Each row is shifted at random along 5 fixed directions that mean nothing.
Known rows, with every step that occurs:
donagi/tutiv/fepev/vapi: [  72  142  -65   31 -220   70 -134  149  179 -383  -16  -21  -99   52
 -176 -131 -142 -130 -102   55   36 -310  127   53  191  -89 -104  136
 -206  127  416   91  196 -214  367 -301   44  -22  -65   33 -192    1
  -34   79   17  -70 -117  252]
feked/vapi/pekeb/pibe/futi: [ -89   78  -86   -1 -104  313 -256  176  251 -224  370  -96  -50 -121
  123    1 -196 -337  -83   12   -1   14  -59 -169  248   -5  -91  154
    0   65  182 -181  298 -119  377  -98 -121  -50  -77 -106  -96  313
 -129 -126   19 -164  139  151]
donagi/fepev/tutiv/vapi/pekeb/vusif/pibe/feked/futi: [  51    6   -6   33 -252  179 -230   45  272 -105  -32 -128  -91 -129
  129  101  108 -140    0   71  -43  113   42   -3  -17  189  193 -130
  142  114 -109   26  179 -134  199 -296  165 -110 -207  -69 -227 -133
 -101  -13 -204   37  127   45]
pibe/feked/pekeb/vusif: [   1  117   28   -3 -228   32  -74  -20  314 -272  319  -94  -49   43
 -170   -6 -374 -221   38  -44  100   29   59  -74  286   11 -143  183
   19   12  361 -280  402 -346  371 -148 -165  -35 -215  -93 -179  253
  -27  -12  221 -331 -119  248]
nilo/vusif/pibe/feked/futi/pekeb: [  47   99 -212  -54 -294  196 -305  247  196 -115 -251  -81  339   15
   44   92  122   68   -8  157  -32  177  202  155 -167 -263   20  169
 -192  237   95  135  133 -143  367 -153   47  -19 -139 -279 -323 -279
 -151  -41  -31   25   -5   16]
donagi/zekag/pibe/feked/pekeb/futi/vusif: [ -19  132  -48   22 -299   93  -29   25  136 -257  107  -60 -102   -7
 -168  -44 -238 -261  -75   69  -21 -108  102  -36  229  -40 -130  146
  -54  155  412   27  240 -385  452 -196 -262   15  -10 -120 -210  147
    8   17   16 -207   12  189]
vapi/pekeb/futi/vusif/zekag/tutiv: [ -48  104 -121    5 -184  227 -115  240  222 -313  173 -131  -84  -76
  203   80 -127 -226  -75   80   64  -81  100  -87   28  -40 -100   75
   15  157   32  -19  119  -84  303 -239   60  -39  -53  -95 -117  -60
  -26  -30  -42  -50  157  -69]
nilo/pekeb/pibe/futi: [ -55  243  -77   32 -288  308 -297  334 -230 -329  370   74  204 -208
    4 -102   51 -299 -208  246  113  -92   69  -70  210 -388 -138  125
 -247   49  195  -63   37   60  195 -182  116  -95 -111  203   -7   26
 -174  -18 -118   53  -18  162]
feked/pekeb/vusif/futi/pibe: [  55   91 -106   30 -253  117 -187  142   23 -176   53   34  -35  -86
    0   79   74 -143    1   99   -7   76    7    5  -50  -79    9   64
  -17   94    7  117 -108   25  172 -121  116  -45 -104  -21 -210    6
 -184  -90  -23   23   96  -23]
pibe/feked/futi/pekeb/vusif/zekag/tutiv/fepev: [ -29  140  180   12 -338  118   13  124   61 -159  211  -88  -58    0
 -244   63 -318 -310  -73   63  165   71   38 -149  304   23   84  -25
   55 -115  225 -379  245 -235  183 -155 -129  -67 -191  -10  -98   -7
  184  -57 -298 -151  -62  154]
pibe/feked/vapi/pekeb/vusif: [ 167  125  -80  -17 -135  172 -583  114   77 -128  385  -15  393  -32
   -4  228  195   15  -41    8 -161  210  -73  -75 -216 -216  184  -99
  216  -56 -246  -51  -26  222 -150 -294  447 -124 -268  -47 -179  131
 -127  161  203  202  137 -147]
pibe/futi/pekeb/vusif/zekag/tutiv: [  55  178  -21   13 -287  234 -419  174 -181 -206   78   12  142  -26
 -110  116   -3  -46  -57  116  136  -10  147  -38  -56 -178   38  -49
   -3   -1   93 -116 -296  -22   38 -230  266  -50 -240    8 -129 -141
   -4  -23 -287  105   28  -24]
tutiv/donagi/zekag/pibe/futi/vusif/pekeb/feked/vapi: [  92  103 -411  -44  108  222 -461  159   89 -414  437   51  148  145
   57  323  -63   32  -90  199  -69  161  -14  -79  -38 -123  -48  219
   76   27 -116  249  218   95  124   -4  369   42 -305 -106    4  -43
 -242  219  165   98  131 -325]
fepev/vapi/pekeb/pibe: [  93   69  200  177 -251  -76  -98   78  302 -143  374 -112 -107    5
 -173  112 -185 -238    6 -229 -162   38 -202 -122  102  123  104 -198
  273  -89  119 -258  155  -17   43 -447  101  -36 -108 -131 -184  347
  -29  138 -120  -97 -108  173]
feked/vapi/pekeb/vusif/zekag/tutiv/donagi: [  14  243  -72   13 -158  172 -257  282  -25 -404  670  130   85    1
  138   41   22 -303 -266   94   45  -53 -154 -230  211 -283  -15  238
    0 -108  -50  -14  -33  134    2 -172  246 -128 -146   64   92   60
   30  305  240   46   96  -78]
pibe/futi/pekeb/feked: [ 138   54 -137  -59 -202  196 -415   97  -32 -195  -54 -130  120   17
 -169  164 -163   88   66   66  -66   98  172   82 -146 -131  -35   25
  -22  104  198  -34   87 -125  195 -205  158   15 -331 -148 -283   49
 -160 -131    8   71  -74  -42]
donagi/feked/futi/pekeb/vusif: [  65   64  -75    0 -299   16 -129   71  221 -172   40 -127 -130  -32
 -254   44 -211 -106   10   82  -71  104  105    8   65   23  -39  -86
  -50  104  136  -12  219 -359  272 -335 -154  -35 -117 -136 -251   97
  -34  -51  175  -90  -49   55]
donagi/vapi/pekeb/pibe/feked/futi/vusif/zekag/tutiv/fepev/nilo: [ 193  156   26  -16 -391  109 -200   72 -193 -146  145   74  194   15
 -141  170   66  -60 -103   87 -246   44 -174  -37   71   15  120  -15
   38   24  188  166  -36   39   46 -362  214  -32 -235  -58 -146    8
   93   -4 -322   34  -18   11]
pekeb/pibe/feked/futi/vusif/zekag/tutiv/fepev: [  -6  149    8  -53 -256   81  184  142  -74 -271  204  -79    3   83
 -222  -10 -296 -271 -102  150   50 -151   -6  -84  416 -121 -131  294
 -187  103  455 -100  129 -294  430 -115 -147    6 -189  150  -63  -21
  173 -173  -91 -282  -49  124]
tutiv/donagi/vapi/feked/pekeb/pibe/futi: [  52   35 -101  -55 -113  271 -368   86  119 -140   88  -91   60 -135
    2   -7   96 -180   18  154 -245  311  -19  -16  -80  -66  153  -49
   82  150  141  117  279    3  298 -217   19  -49  -81  -50 -239  350
 -186   21  252   96  140   -5]
nilo/vusif/pibe/feked: [  84  152  -63   43 -110  -66 -239  200  332 -264  208  -39  357  174
    7  219  -80   24   -4  -18   -6  113   55   13   11 -215  -18   59
   15   46   16 -137  155  -82  177 -216  262  -12 -227 -212 -159 -120
 -130  173  -61  -71 -134   78]
pibe/feked/pekeb/futi/vusif/zekag/tutiv/fepev/donagi/vapi: [  42   79   18  -23 -128  134 -204  109  243 -225  101  -58  -68  -33
 -103  109 -128 -135  -26  138  -36  172   16 -108   85  253  145  -75
  213  -12  212  -58  129  -87  175 -312   58  -26 -171  -55 -118   28
    9  138 -122  -20   53   16]
nilo/vusif/zekag/pibe/feked: [ -43  151  213   95 -295   -4  -92  276  125 -154   66  -70  154   47
  -90   35  -88 -281 -111  -25  103  -32   74  -26   58 -276  119 -106
    4   40  131 -221   -2 -171  286 -217    8  -69   -3 -117 -209  -54
   94  203 -232  -26   -4  271]
vapi/feked/pekeb/futi/pibe: [ 178  141  -73  -12 -299   56 -232   63  -58 -173  144  -19  139   -7
 -103  107   57  -52  -73   -6 -334   98  -67   22  -42 -261  -21   85
  -28   76   40  147  148    2   53 -258  131  -22 -217 -130 -223  222
  -67   15  213   54  -38  -46]
futi/pekeb/vusif/pibe/feked: [ 187  124  -78   28 -273 -109 -156  -39  187 -211  118  -25   56  262
 -306  191 -294   66   98 -115 -123   64   19   63   74  -57 -124  181
   11   33  231 -119   72 -326  172 -202  104   69 -343 -238 -226  -10
  -90   -3  -23 -220 -274   81]
pibe/futi/vusif/zekag/tutiv: [ -37  158  109   46 -227  238 -292  275  -63 -150  109  -43  191  -88
  -79  105  -20 -156  -97   97  239  -73  116 -138   13  -59  117 -232
   58   -4   55 -182 -256   31   57 -223  180 -101  -79  138 -145  -82
   74   33 -392  121  127   75]
futi/vusif/zekag/tutiv: [-117  118   69   41 -202   50   96  202  328 -321  134 -122 -175   61
 -146    5 -422 -318  -58  -30  222 -278  110 -120  273   89 -121   24
  -36   99  286 -221  153 -334  422 -181 -195  -28   76    1 -121   -3
  147   23  -96 -272   18  247]
pekeb/pibe/feked/vapi: [  -5   94 -273  -89   96  280 -458  190  160 -303  291  -59  223  -39
   15   51   52 -153  -43  183 -129   24   18  -41    3 -250    5  139
  -27  171   39    5  168   91  262 -216  195  -42  -80  100  -58   86
 -253  -46  362   -6  250  -85]
fepev/nilo/pekeb/pibe/futi/vusif: [  65  134  133  110 -329  100 -149  138   -8  -73  278   24  161 -101
 -283  210 -181  -48  -18  -14   -9  124  -72  -95   89  150   66 -332
  116  -84  154 -216  239   69   17 -204  255   -9 -184   60  -97   58
 -101   21 -337  -35 -178  114]
tutiv/fepev/vapi/pekeb/vusif/pibe: [ 178   72  -40  162  -60   -4 -318  107  260 -228  255   23   63   74
 -105  297  108   56   10 -118 -138  136 -127  -28 -162  -21  195 -174
  297  -77 -220  -67   91  254  -64 -213  601   -9 -210 -113 -181  -48
 -220  179 -195  148  -30 -115]
nilo/pekeb/feked/futi/vusif/zekag/tutiv/fepev/vapi: [  48  132  158    7 -537  103    4  318 -197 -135  -74  -84  -56 -150
 -193  -28   14 -235 -140  197    0  -39   31    0   80 -145  136   49
 -100   36  299   92  -78  -72  242 -272  -24  -96  -44   65 -185  -87
  139  128 -226   58  -76   93]
feked/vapi/pekeb/pibe/futi/vusif/zekag/tutiv/donagi/fepev/nilo: [ 120  110 -202  -42 -117  381 -509  182 -210 -165  172  118  309 -143
  148  251  432   47 -144  246 -129  110 -102  -68 -241  -29  257 -100
  118   77 -231  325 -136  435  -68 -209  572  -73 -188   67  -81 -205
 -138  113 -125  371  260 -312]
donagi/feked/pekeb/pibe/futi/vusif/zekag: [ -29   30 -109   38  -77  224 -457  137  331  -73  146 -122   14 -205
   66  192  115 -185   58  169   33  300   30 -103 -169  100  205 -262
  284   86 -305   55   22   29  108 -417   92  -61   -6  -76 -197  -84
 -244  -60 -195  117  273 -120]
pibe/feked/pekeb/futi/vusif/zekag/tutiv: [ 197  164  253   50 -355 -116 -151   34  -47  -53  373  -61  185   65
 -213  275  -76  -95   24  -99  -71  235 -133 -170   42   81  205 -108
  350 -215   88 -242 -242   19 -236 -395  163  -62 -303 -156 -133  105
  150  188 -292   22 -135  -26]
futi/pibe/feked/vapi: [ -25   47   20   12  -52  135 -168  111  415 -103  180 -116   28   18
 -201  120 -281 -248  -10  -60  -81   45  -45 -117  136  113   74 -156
  112   -1   -7 -251  356 -144  203 -128  -94  -27  -16  -36 -170  266
 -102  -37    1 -161  102  179]
zekag/pibe/feked/pekeb: [  29  115   34   11 -100  118 -312   88   58 -266  290  -31   74   25
 -139  128  -53 -203  -67  -25  -36   30    8  -63   61 -132   92   -5
   84  -13   92 -229  207   78  165  -99   44  -34 -133 -144 -140  281
  -94  137   40  -20   55  139]
donagi/vusif/pibe/futi/pekeb/feked/vapi: [  78  -10  -50   25 -140   75 -450  169  300   29 -122 -111  119  -46
   95  210  101   20  101   99 -171  272   42    1 -203  110  232 -146
  185  106  -40  -23 -285  -94  157 -403   93  -35  -94 -268 -335   -8
 -258   55 -226  124  106  -46]
pibe/feked/futi/pekeb: [  12   -3 -343 -166 -104  433 -481  143  207 -171 -326 -211  194  -72
  -49   64   64   55   76  168  -60  149  304  165 -276 -150   18  117
 -127  312  106  111  440  -91  435  -40  -24  -27 -109 -250 -357 -110
 -216 -251  277   35  201  -90]
pekeb/futi/vusif/pibe: [ -77  190  -13   79 -285   70  148  303   64 -296  160   26  -75  -39
  -66 -165 -233 -315 -160  136  105 -230   65  -83  388 -139 -207  148
 -270  164  449  -40  -46 -300  399 -230 -134  -31   23  226 -116    9
  -42   16  -23 -142  -44  221]
zekag/tutiv/fepev/futi/vusif/pekeb/feked/vapi: [ -22   68   68    7 -174  118    3  259  205 -302  163  -40 -259  -39
  -83  123 -322 -212  -92   91   70    5   19 -131  270  239   61   10
   68  -26  251 -220  216 -104  309 -118   40  -23 -130   78  -36   88
   82   51 -244  -49   40  109]
tutiv/vapi/feked/pekeb/futi: [  90   32    7   11 -126  108 -219   44  311 -135  204 -198 -147   -4
  -61  115 -112 -178   49 -141 -242  253  -74  -54  -10  -11  127  -56
  250   -6   38 -100  421  -84  196 -183   49  -30 -111 -218 -201  313
  -49   71  317  -24   57  -12]
futi/pibe/feked/pekeb/vusif/zekag/tutiv/donagi/fepev/nilo: [ 171   97  -19  -10 -231   89 -210  -17  -91 -116  -38   85  149   -2
 -153  226  224   13    4  124 -125  135  -28   38 -180   55  275 -152
  143   41 -119  168   36  153  -13 -189  367  -21 -217    0 -194 -197
  -83   99 -124  132   44 -129]
pibe/feked/vapi/pekeb/futi/vusif/zekag/tutiv: [ -30  199  128  -36 -413  280 -194  274  -45 -116  170  -47  116 -153
   70  -92   18 -355 -201  136   38  -37   -3 -149  185 -155   87   85
  -34   40  223  -57 -134 -125  177 -337 -100 -147  -40   70 -135   65
  166  106 -109   28  159  133]
zekag/tutiv/vapi/feked/pekeb/futi: [  78  203  -36  -98 -328  222 -176  177 -215 -338   91  -43  -71  -59
  -13 -164   76 -229 -181  127 -163 -125   61   13  167 -361  -29  288
 -218  139  413  109   32 -100  344 -230  -10  -67 -100   55  -97  218
  135  119  415   17   66   68]
futi/pibe/feked/vapi/pekeb/vusif/zekag/tutiv/fepev/donagi: [ 119   94 -132  -56 -113  164 -242  124  101 -214   43    3   59  101
  -94  184   -6   -8  -98   71 -171   11  -48  -12  -32  -71   67  114
   25   57  -57  101   68  -38  171  -83  275   14 -283  -31 -132 -101
   -2   46   34  -40   94 -101]
futi/vusif/pibe/feked/pekeb: [  28  205 -131   18 -213  153 -278  182  141 -268  293   96  270   22
  -38   84    7  -98 -122  115   91  -28    3  -65  133 -153  -62  156
  -78   43   30   49   57   12   97 -234  112  -60 -145   64 -143  -74
 -143  108  -15  -12   -5   91]

Rows:
[  78   44   13   53 -132   63  -67  172  293  -84  303  -86 -126  -99
  -55   89  -66 -272  -69   35 -249  316 -157 -149   39   91  187 -224
  194  -30 -153    2  275  -60   65 -272   -8  -52  -33  -63 -158  272
 -127  174  182  101   72  -79] : tutiv/donagi/feked/vapi/pekeb/futi/pibe
[ 122   80   12   48  -30  -72 -322  180  243 -218  277  -32   79  156
   80  240  -12  -13 -101  -38 -264  145 -141 -109    8   41   91  -12
  231  -33   15  -37 -105  -54   34 -344  238  -26 -310 -319 -122   59
  -32  374   66    3   17  -73] : fepev/donagi/vusif/zekag/pibe/feked/vapi/pekeb/futi
[  -8  105  165    0 -310  287 -191  143  -28  -11  200 -131  -40 -210
  -62   25   30 -293  -91  134  -33  105  -34 -150   64    1  265 -271
  137  -11   44 -159  -54   53  142 -356   30  -89  -49  272 -133  312
  131   41  -33   93  208   57] : zekag/tutiv/vapi/feked/pekeb/pibe/futi/vusif
[  -8   34  111   53 -102  148 -439   54  210  -58  210 -157   -4  -62
   45  287    4 -195   49  -66  -59  311  -28 -124 -144  -50  257 -260
  375  -32 -242 -251  171   83   94 -133  176  -57 -154 -243 -190  223
  -77   62 -172   21  200  -43] : vapi/feked/pekeb/vusif/zekag/pibe/futi
[  46   37   46   84 -208   65   -9  142  272 -209  -26   13  -21  -41
 -113  169 -131  -43  -10   68   60  202   60   17  -40  273  173 -362
  125   10   50  -53  562   19  169 -150  213  -33 -109 -118 -209 -162
 -111  164 -184  166 -144   70] : tutiv/donagi/fepev/nilo/vusif/futi/pekeb
[ -64  153  -78  -48 -179  284 -396  123  173 -287  295  -30    5 -102
  125   48  -99 -310 -121  220  -47    3  -27 -151  200    0  -36   21
   32   95   89   50   87  -84  258 -422  -56  -66  -64   20  -33  246
  -18    4 -126  -98  205  108] : donagi/vapi/feked/pekeb/pibe/futi/vusif/zekag/tutiv
[  28   24 -155  -47  -45  249 -415  201  372 -192    0 -177 -171 -137
  197    5   90 -133  -36  149 -160  186   86  -26 -136   39  175 -112
  122  131  -31  158  299   -8  216 -407  113  -63 -114  -48 -167   70
 -132  190  417  114  203 -114] : fepev/donagi/tutiv/vapi/feked/pekeb/futi
[ 111   83 -124  -80 -119   70  -68   30   74 -281  249  -99  -60   29
 -152  131 -169  -31   15  187  -66  142   37  -62  113  103  -34   87
    9   91  234   33  106 -141  299 -208   23   46 -259   23  -88  189
  -25   46  221 -103  -48 -106] : zekag/tutiv/donagi/feked/pekeb/pibe/futi/vusif
[  53  146 -113   -4 -211  219 -410  191   85 -226    4   62  149  -72
   17  225   29    5  -94  219  -33  138   85  -35  -29  -12  189  -66
   79   26   64   54  189   30  167 -264  288    6 -106 -175  -73 -291
 -100  105 -392  125   33  -93] : donagi/zekag/tutiv/fepev/nilo/vusif/pibe/futi/pekeb/feked/vapi
[ -47  154   11   17 -298  177 -214  201  -21 -212  222  -38  -18  -11
  -68   67 -116 -297 -196   88  -56   -4  -12  -85  139 -313    3   -8
  -76   40  -23  -69  231  -92  182 -189  -35  -75 -112  -43 -105  106
   72   42   34  -32  100   49] : vapi/feked/futi/pekeb/vusif/zekag/pibe
[ -26  131   33   83  -36  177 -159  222  -24 -222  427  -11  105  -52
 -103  224 -113 -203  -89  152  158   -6  -40 -216  126   -2  113 -236
  169  -80  -85 -261 -124  171   10 -225  350  -25 -154  295   27  -71
  -30  -59 -446   77  122  -75] : pekeb/pibe/futi/vusif/zekag/tutiv/fepev
[ -24   96  -88   34 -144  122 -236  129  177 -267  159  -28  -63    4
 -201   80 -187 -133 -125  138  -26   28   87  -76   89    8   27 -129
   35   38  128  -65  310 -185  207 -248    4  -16 -174  -34 -123   24
  -14  157  139  -70   46   19] : fepev/donagi/zekag/pibe/feked/futi/pekeb/vusif
[  93   85   41   80  -67  -21 -291   65  235 -168  501  -90   39   74
  -24  417 -114 -124  -29 -108 -206  266 -185 -184  -58    4  143 -214
  411 -130 -324 -147  202  180 -144 -270  279  -15 -209 -238  -65  221
  -54  202  -69   41   68 -178] : vapi/feked/pekeb/futi/vusif/zekag/pibe
[  58  104  -29   22 -247  261 -257  179  125 -203  134  -93  -74    8
   46   99  -94 -142 -135   13  -76   -4   -9  -36   30  -58   22   30
   70   71   -3   84   67 -126  161 -269  229  -33 -232   -3  -86 -125
  -16   76  -51   -9  129  -43] : fepev/tutiv/vapi/pekeb/futi/vusif/zekag/pibe/feked
[ 129   71  -72   27 -162  101 -280  179  271  -99  152    2  148  -21
   50  152   46    2  -43  122 -194  307  -45  -54  -45  187  152  -57
  129   -3  -67   85  -13  -47  -35 -360  270  -54 -271  -41 -105 -109
 -184  202  -18  100   56 -151] : fepev/tutiv/donagi/vusif/pekeb/futi/pibe/feked/vapi
[ 110   14   89   70 -173   43   16   80  270 -189   55 -178 -187  -10
 -208  192 -199  -24   31  -59  -98   18   20  -54  -33  279  136 -254
  233   10  166 -199  162    4  205 -250  228   26 -116  -44 -195  169
   47   73 -159   -3  -19  -32] : zekag/tutiv/fepev/vapi/pekeb/futi/vusif
[  42  146   28    3 -295  150  -74   98  -50 -227  212   25   25  -44
 -112  171  -31 -173 -122  170    2  -38  -69  -73  219  154   94 -106
   41  -15   76   36  276   14  122 -241  180  -53 -172   64    6 -187
   52   80 -312  -38  -31   69] : donagi/fepev/nilo/pekeb/pibe/feked/futi/vusif/zekag/tutiv/vapi
